Each row is followed by its group and then its class within the group.
39.5 11.0 -7.0 8.2 -13.7 9.7 5.4 -14.3 17.5 -5.3 -1.0 -12.6 10.0 21.8 -20.9 -0.1 -11.4 13.1 0.9 -2.2 8.0 -0.5 12.7 34.4 2.3 2.0 22.5 9.9 -7.7 -20.7 6.2 7.9 17.3 -15.1 4.9 -0.4 -11.7 4.7 -19.3 -5.6 -15.8 -7.4 -17.7 -> B <51>
42.1 9.5 -9.2 12.4 -13.9 19.8 14.6 -9.0 12.4 -4.1 5.7 -10.8 5.8 28.7 -12.8 2.0 -12.5 13.0 -5.7 -5.6 1.1 -4.0 11.3 29.6 0.8 0.0 19.7 7.9 -5.2 -12.2 9.8 3.6 16.5 -6.7 -3.1 -0.2 -2.5 4.9 -11.2 -1.7 -22.6 -8.9 -14.7 -> B <51>
41.7 9.8 -9.9 18.9 -10.1 39.5 12.1 -10.8 12.0 -1.4 -1.0 -12.8 11.5 25.3 -19.8 3.2 -18.5 11.9 -7.0 4.4 8.9 -4.3 14.2 49.1 6.9 -1.5 19.1 5.0 -9.6 -14.5 13.1 0.1 24.9 -12.4 1.2 1.8 -2.6 7.3 -7.0 -1.9 -25.6 -25.8 -7.6 -> B <51>
53.9 19.6 -16.3 2.3 -10.8 1.8 -29.2 -17.9 16.3 -4.4 -2.9 -17.8 25.5 29.6 -29.4 -1.2 -4.9 10.2 -6.1 21.6 18.5 2.3 21.4 41.2 -0.3 4.2 32.7 18.8 -13.2 -30.3 -3.8 1.1 32.8 -19.4 5.1 -4.0 -18.6 3.0 -16.8 -4.6 -18.0 -20.4 -18.9 -> B <64>
57.3 16.9 -17.9 8.6 -16.1 -2.2 -14.3 -16.7 16.6 -4.9 -1.7 -15.7 28.9 28.0 -28.2 -1.8 -8.8 4.1 -1.9 8.3 13.5 -2.9 22.5 34.2 6.2 5.3 36.2 15.8 -13.9 -25.8 2.3 3.6 30.0 -19.3 -1.9 0.0 -17.2 3.1 -19.4 -0.2 -23.8 -2.6 -22.3 -> B <64>
-8.6 -7.7 0.9 -1.7 -4.0 -3.2 27.9 6.5 -4.7 2.7 1.6 7.3 -6.0 -6.4 6.6 -1.9 3.1 -3.6 5.7 -20.1 -9.2 -4.7 -2.9 -23.0 1.0 -1.4 -1.0 -3.7 5.4 11.1 5.1 3.7 -14.5 6.8 2.0 -2.2 9.1 -2.1 2.9 1.5 -7.9 0.5 -5.6 -> X <52>
33.4 13.9 -6.4 6.8 -10.9 -0.4 -8.5 -13.1 14.6 -5.9 -0.8 -14.3 19.4 20.5 -33.7 2.0 -4.7 9.5 -2.2 9.3 10.6 -0.6 14.2 33.8 3.7 6.2 21.6 9.8 -6.8 -22.2 3.4 5.7 20.1 -11.4 -7.3 4.6 -10.9 6.2 -11.5 2.3 -12.3 -8.4 -15.3 -> B <54>
-0.6 -3.2 4.9 2.9 -7.6 -15.7 34.8 -1.3 -0.4 1.9 4.5 4.3 -5.0 -5.4 1.7 -3.1 6.0 2.4 8.9 -26.5 -11.9 0.2 0.3 -22.9 -2.3 0.5 1.7 -0.3 1.2 8.0 5.0 2.4 -17.0 8.2 8.7 -2.2 -0.7 -10.3 -7.6 -1.6 -7.6 7.5 -18.1 -> X <52>
10.2 -8.2 -4.0 2.1 -0.2 -0.1 26.4 8.2 -3.1 1.3 3.2 6.9 -18.8 -11.4 26.1 -1.8 -0.2 -2.9 1.6 -28.7 0.3 1.9 1.6 -31.0 1.7 -5.6 -6.5 4.6 6.1 17.2 1.8 6.3 -15.8 12.7 4.8 -6.8 3.3 -13.2 -6.6 -12.8 -1.0 30.4 -10.0 -> X <61>
25.7 -3.7 -14.1 3.8 -9.9 -8.3 18.4 2.3 -2.4 2.2 2.5 -4.2 0.1 -3.0 14.5 -5.3 0.4 -7.0 1.7 -26.5 -8.2 -2.4 6.9 -25.7 2.4 -2.8 11.2 1.9 3.0 9.0 6.2 -0.6 -9.5 7.4 7.3 -7.1 5.3 -10.0 -4.9 -4.3 -14.2 21.0 -21.8 -> X <61>
-9.0 3.3 3.4 3.2 -10.7 -25.3 22.9 0.5 -4.0 4.3 3.8 2.7 -1.1 -2.2 -11.9 0.4 4.9 3.1 10.3 -11.9 -7.4 -2.2 8.5 -22.0 1.0 -0.4 9.2 -1.8 0.3 2.0 1.8 6.0 -14.0 10.0 6.0 0.6 -5.2 -2.7 -5.7 4.8 -11.2 -6.6 -19.4 -> X <52>
50.4 8.6 -10.0 1.3 -8.1 15.3 -15.6 -5.2 24.2 -4.6 -2.7 -13.3 8.0 23.2 -6.1 -1.2 -13.8 3.1 -5.6 -1.2 8.8 0.9 6.8 47.1 1.0 -1.1 8.4 4.3 1.7 -27.5 8.8 8.4 31.1 -23.9 -8.9 -1.4 -3.4 4.1 -14.1 -6.6 7.6 3.6 0.9 -> B <64>
16.8 -4.9 10.6 -1.3 -0.7 32.5 16.1 -2.8 19.8 -0.1 -3.6 -4.5 -28.5 7.2 18.9 2.7 -15.1 10.1 -9.5 -19.5 0.3 5.7 -13.1 34.8 -0.3 -3.6 -20.6 -4.9 7.5 -15.2 12.2 12.0 11.5 -9.1 -2.3 -4.6 6.8 3.3 -9.8 -10.7 20.7 8.5 17.9 -> B <51>
28.6 10.2 -5.3 -2.9 -8.7 8.7 -3.0 -13.9 20.9 -4.2 -3.2 -15.0 6.7 19.0 -16.8 0.2 -9.3 12.7 -4.6 4.6 6.1 1.8 8.1 40.7 -2.3 0.6 11.4 7.0 -8.4 -24.9 5.3 10.4 25.2 -15.8 -1.5 -2.1 -13.4 7.2 -16.2 -4.6 -1.6 -7.9 -3.7 -> B <54>
34.3 20.5 -10.7 10.7 -10.9 13.7 -1.7 -10.6 6.7 -2.9 0.8 -10.9 19.7 17.6 -29.3 0.7 -4.9 5.4 -0.9 13.4 13.2 -5.8 16.6 28.4 5.7 5.2 31.5 9.2 -12.2 -11.5 3.6 -6.4 16.1 -7.8 2.8 3.6 -9.1 6.4 -5.7 0.9 -35.3 -22.1 -21.8 -> B <51>
66.4 25.9 -35.2 15.1 -31.0 -54.1 10.9 -22.1 -7.2 -3.7 7.2 -12.2 61.6 25.5 -57.7 -7.9 11.4 2.5 17.6 -8.3 2.0 -13.6 54.8 -25.3 7.1 12.6 81.7 28.5 -25.9 -15.1 -6.5 0.8 4.4 -0.5 15.4 -0.7 -25.2 -10.4 -26.2 0.4 -70.7 -3.3 -86.3 -> X <62>
50.8 10.3 -17.6 2.5 -14.7 3.5 -22.4 -12.4 17.4 -1.0 -1.5 -15.1 14.8 19.3 -14.7 0.5 -7.9 4.2 -7.9 5.3 11.6 -0.8 12.7 30.9 1.7 2.6 22.1 14.1 -10.0 -23.8 0.5 2.8 28.9 -18.2 -5.8 2.3 -13.9 0.9 -15.6 -6.6 -8.9 6.8 -10.7 -> B <54>
67.1 9.9 -12.7 9.1 -15.2 15.1 -3.0 -9.7 27.4 -6.0 -4.2 -23.2 6.4 31.8 -15.1 -1.8 -13.5 12.5 -10.4 -3.1 11.4 3.1 13.8 51.6 -0.8 0.0 23.7 12.9 -6.0 -32.2 7.4 10.6 35.3 -25.5 -3.8 -0.9 -10.7 1.6 -25.0 -9.3 -9.9 4.7 -13.8 -> B <64>
28.7 8.9 -21.4 7.6 -16.5 -35.2 16.3 -5.0 -8.9 -1.3 6.8 -2.3 23.2 7.3 -20.0 -5.5 7.9 -4.5 12.3 -18.5 -7.3 -5.2 24.1 -31.4 3.2 4.8 39.3 10.1 -6.3 -0.5 -3.7 0.0 -9.3 -0.4 8.3 -1.9 -4.9 -4.4 -10.4 5.6 -36.9 1.8 -49.7 -> X <61>
35.4 1.9 -18.4 3.8 -17.2 -22.4 27.3 -1.5 -5.9 4.2 5.1 1.6 12.1 0.0 2.3 -6.0 -1.9 -12.1 7.5 -31.1 -7.6 -7.4 17.9 -37.6 5.3 2.0 30.8 8.0 1.0 5.8 -1.0 4.3 -9.1 5.9 9.9 -6.7 2.2 -17.5 -12.3 -4.6 -27.7 23.2 -44.8 -> X <61>
27.3 15.3 -3.3 1.9 -5.4 -9.1 -5.4 -18.6 24.1 -7.9 -1.8 -13.9 12.3 23.5 -24.2 1.9 -7.6 17.6 -0.1 6.9 7.7 1.1 14.0 43.4 -1.8 3.0 16.1 11.6 -7.7 -28.6 2.6 13.7 23.5 -14.3 2.6 1.2 -18.0 6.7 -22.0 -4.8 -1.5 -6.7 -12.4 -> B <54>
30.2 8.1 -5.1 15.7 -7.6 31.1 7.1 -9.0 8.4 -4.3 -0.6 -13.2 8.3 19.3 -22.7 2.3 -16.2 8.4 -2.2 4.8 5.4 0.6 9.4 37.1 5.9 3.6 18.1 3.1 -9.1 -12.3 11.3 -2.1 13.8 -9.1 2.0 2.3 -5.9 11.4 1.6 3.2 -20.8 -27.8 -7.6 -> B <51>
33.0 -5.2 -4.0 -0.9 -5.7 11.3 -9.7 -10.9 24.1 -3.4 -3.8 -11.7 -1.5 20.2 -8.8 2.3 -12.8 13.6 -9.4 0.8 6.6 0.0 -2.1 51.6 -3.3 -3.2 -4.0 5.5 1.9 -26.4 7.6 11.3 26.4 -20.8 -7.4 1.6 -3.2 7.8 -15.5 -6.7 16.8 6.3 9.3 -> B <64>
35.9 12.2 -5.7 10.2 -11.5 10.2 14.2 -16.5 16.7 -4.3 2.9 -12.9 5.2 17.1 -17.0 -0.2 -10.9 11.4 0.2 -1.1 4.4 -0.9 11.5 32.1 3.0 -1.0 15.6 9.2 -8.0 -18.5 7.7 7.3 16.0 -10.5 6.2 1.6 -11.2 5.5 -14.0 -2.8 -16.7 -8.9 -14.7 -> B <51>
49.6 13.9 -14.1 4.5 -10.9 6.2 -4.2 -11.2 17.0 -1.1 -3.7 -13.4 14.0 23.5 -17.4 3.9 -7.7 9.3 -4.9 4.3 4.5 -1.3 13.1 30.3 1.4 2.5 23.8 13.0 -9.5 -20.2 1.9 3.0 24.8 -13.4 -3.2 1.4 -11.9 1.3 -14.9 -6.0 -14.9 -2.5 -13.5 -> B <54>
29.2 4.2 -17.8 15.5 -11.1 -2.6 3.5 0.9 -15.0 -0.6 5.7 1.0 17.4 5.4 -7.2 -6.4 3.4 -10.8 0.0 -5.6 -2.3 -5.7 19.8 -23.1 7.0 5.3 31.9 5.9 -7.7 6.4 -0.8 -9.0 -3.2 2.6 2.8 -2.1 1.0 -6.1 3.2 0.6 -35.6 0.9 -31.5 -> X <61>
50.2 20.4 -13.3 17.6 -19.7 5.4 11.5 -19.6 10.1 -5.4 4.5 -15.3 24.6 27.2 -42.0 0.9 -7.0 16.0 1.4 8.0 8.9 -8.3 27.6 37.2 5.3 7.4 41.8 16.7 -17.5 -21.5 9.4 0.3 21.5 -11.4 8.9 2.4 -19.3 8.0 -17.3 2.1 -44.7 -26.4 -36.7 -> B <51>
41.4 14.3 -25.6 5.2 -20.9 -43.5 11.0 -11.8 6.5 -1.8 5.1 -6.0 29.9 15.9 -17.8 -4.1 6.4 -0.8 8.4 -25.6 -0.7 -1.9 27.1 -16.0 1.8 3.9 40.9 14.8 -6.6 -13.7 -1.4 9.5 3.1 -9.5 6.3 -1.5 -11.6 36.8 -24.1 -2.3 -27.8 18.4 -49.1 -> X <62>
26.9 -0.7 2.3 3.0 -2.5 23.5 -9.1 -5.5 26.4 0.0 -6.2 -11.8 -11.9 15.2 7.4 -1.6 -13.8 48.5 -9.8 0.6 11.1 4.4 -6.6 49.4 -3.7 -0.5 -11.6 1.6 2.9 -18.6 7.2 4.5 26.1 -17.0 -7.7 -0.3 -5.6 5.5 -12.0 -6.5 18.7 9.2 20.2 -> B <64>
44.6 2.1 -10.2 -3.6 -1.7 13.9 -15.1 -7.6 21.7 -1.1 -4.0 -7.0 -2.9 16.1 10.0 -1.5 -11.9 4.9 -10.2 -6.4 7.2 5.6 1.6 33.7 -4.2 -4.4 1.7 8.4 2.1 -16.2 6.6 4.6 24.0 -15.8 -8.7 -0.1 -3.7 -2.9 -14.8 -12.5 10.5 23.2 2.1 -> B <64>
34.5 -10.2 -5.8 -0.1 -11.2 2.7 34.6 1.3 10.6 2.8 0.2 0.1 -20.8 2.2 28.1 -0.5 -8.9 -4.3 0.3 -46.4 -7.9 4.5 -0.1 -13.1 0.9 -5.4 -1.6 -1.2 9.8 5.6 12.6 11.0 -7.7 0.8 4.5 -7.5 7.9 -11.1 -15.0 -12.6 0.2 30.7 -14.3 -> X <62>
42.7 1.2 -14.2 -2.6 -11.0 -10.4 10.0 -1.0 -3.2 6.0 4.0 -5.7 8.3 2.7 4.9 -4.1 -1.2 -1.0 -0.2 -18.3 1.7 4.1 22.8 -21.0 1.2 2.9 29.0 16.0 -7.2 -2.2 -4.1 2.1 1.7 0.8 3.3 -6.4 -8.0 -14.5 -15.3 -11.1 -19.8 31.6 -32.4 -> X <61>
44.2 1.3 -19.6 4.8 -16.9 -9.9 17.1 -3.2 -5.6 2.2 2.4 -0.7 8.6 1.7 4.5 -5.0 1.2 -7.2 -0.1 -26.1 -4.5 -0.7 21.3 -29.1 4.3 5.2 30.5 14.4 -6.8 0.7 1.3 3.3 -4.9 5.0 9.8 -6.1 -3.3 -17.7 -16.2 -12.0 -29.5 26.5 -40.6 -> X <61>
50.8 4.0 -11.7 -6.1 -5.7 2.7 -17.1 -3.2 25.2 -4.0 -5.2 -7.6 4.3 19.9 4.2 -1.0 -10.9 2.4 -13.6 -9.6 9.4 7.1 0.8 41.7 -2.9 -0.7 6.7 5.2 8.2 -27.6 1.9 9.3 29.3 -24.5 -11.7 5.6 0.4 -1.0 -13.8 -10.1 18.5 22.8 -2.1 -> B <64>
33.4 6.0 -3.1 -1.8 -2.9 20.8 -17.2 -7.0 19.4 -4.6 -4.5 -11.1 -5.3 14.3 0.4 1.5 -14.1 8.2 -14.9 5.2 12.0 4.2 0.1 42.0 -0.9 1.1 -2.0 7.3 -3.3 -22.8 3.6 4.3 26.7 -16.0 -6.3 0.5 -4.5 5.8 -11.7 -9.0 11.5 8.9 12.2 -> B <64>

Each row is followed by its group and then its class within the group.
-9.0 11.5 -46.2 5.4 -19.6 10.5 0.9 -17.4 -23.2 -28.0 5.4 -1.8 4.9 6.1 -15.8 -6.4 -12.5 8.1 -2.9 -4.9 12.5 -0.1 20.1 17.0 12.5 9.3 30.6 -37.9 12.2 -12.7 7.8 -1.4 0.0 -16.2 -13.6 -11.9 -5.9 -1.0 24.5 23.0 -19.3 -4.7 44.5 -> Dibi Katu
-20.0 15.6 -66.5 7.3 -8.6 8.2 -12.7 -26.8 -20.6 -30.6 17.6 -1.9 15.0 18.0 -13.5 -6.7 -4.9 33.5 -5.4 -11.7 12.5 1.1 10.1 40.1 6.9 -6.4 19.1 -46.2 4.5 -18.5 -3.3 -1.1 -14.2 -27.9 -20.7 -11.0 10.8 -1.3 16.8 21.6 -19.8 -19.6 20.4 -> Dibi Katu
-0.4 16.2 -59.1 13.9 -21.4 8.6 0.6 -58.0 4.4 -43.3 33.3 -3.5 16.6 -3.7 -14.4 -11.0 -3.2 -2.4 -1.3 -13.6 15.8 -23.5 7.4 28.3 17.0 -11.9 49.5 -50.9 -0.6 -6.0 11.3 -5.1 2.6 -18.1 -9.9 -10.0 6.9 -8.6 -78.9 8.5 -15.8 -3.2 36.2 -> Dibi feg
1.2 28.9 -44.3 19.3 -26.1 27.9 -5.3 -48.3 -18.8 -53.4 8.7 6.8 20.5 -8.9 7.4 -18.9 7.8 20.6 -22.2 -20.0 8.2 -14.8 10.0 4.8 24.3 2.7 62.7 -45.0 4.4 -9.9 43.3 10.2 -4.0 21.1 -12.6 -4.4 9.8 -5.8 22.0 13.8 -33.1 12.3 61.2 -> Kazek kez
-7.2 10.9 -45.8 4.9 -8.0 7.2 1.1 -45.1 -5.0 -30.9 -9.2 -9.7 16.8 0.5 -7.7 -15.1 5.4 20.0 -12.4 -10.8 1.7 -4.9 12.0 27.0 9.7 -2.0 31.6 -51.0 8.3 -9.5 4.3 9.4 -7.8 -13.9 -7.9 -8.8 9.2 -2.4 1.0 20.3 -17.8 -27.2 31.7 -> Kazek leso
-7.3 27.9 -65.8 12.3 -19.3 16.0 -14.5 -28.6 -3.0 -38.8 22.6 -26.2 5.4 8.1 -13.0 -3.9 -4.3 7.6 -5.9 -13.4 5.7 -2.7 6.1 65.2 20.3 -13.2 36.9 -33.7 -8.5 -2.2 2.0 2.8 -2.3 -14.8 -15.8 -8.2 8.7 -7.4 7.3 13.7 -14.4 -16.1 23.7 -> Dibi feg
5.2 17.4 -17.8 18.4 -16.4 2.4 7.7 -54.3 2.0 -38.8 17.2 -5.8 18.9 -14.6 4.4 -10.5 6.9 1.8 -8.1 -11.6 3.1 -7.9 8.1 10.2 10.1 7.9 38.4 -52.2 11.6 0.4 22.0 6.9 -4.8 22.4 8.5 1.9 -3.2 -6.6 -7.7 7.6 -2.5 13.4 33.4 -> Kazek kez
-1.6 21.7 -26.3 19.8 -16.4 7.3 -1.8 -61.6 -20.7 -38.0 22.8 -8.8 13.3 0.0 3.6 -4.1 2.5 11.5 -8.8 -19.1 8.8 -9.9 16.4 37.8 27.8 -13.3 30.8 -32.8 0.3 0.8 6.3 3.8 3.6 2.2 -5.5 -7.9 -4.0 -14.4 9.1 -9.6 -32.1 -4.9 5.0 -> Kazek leso
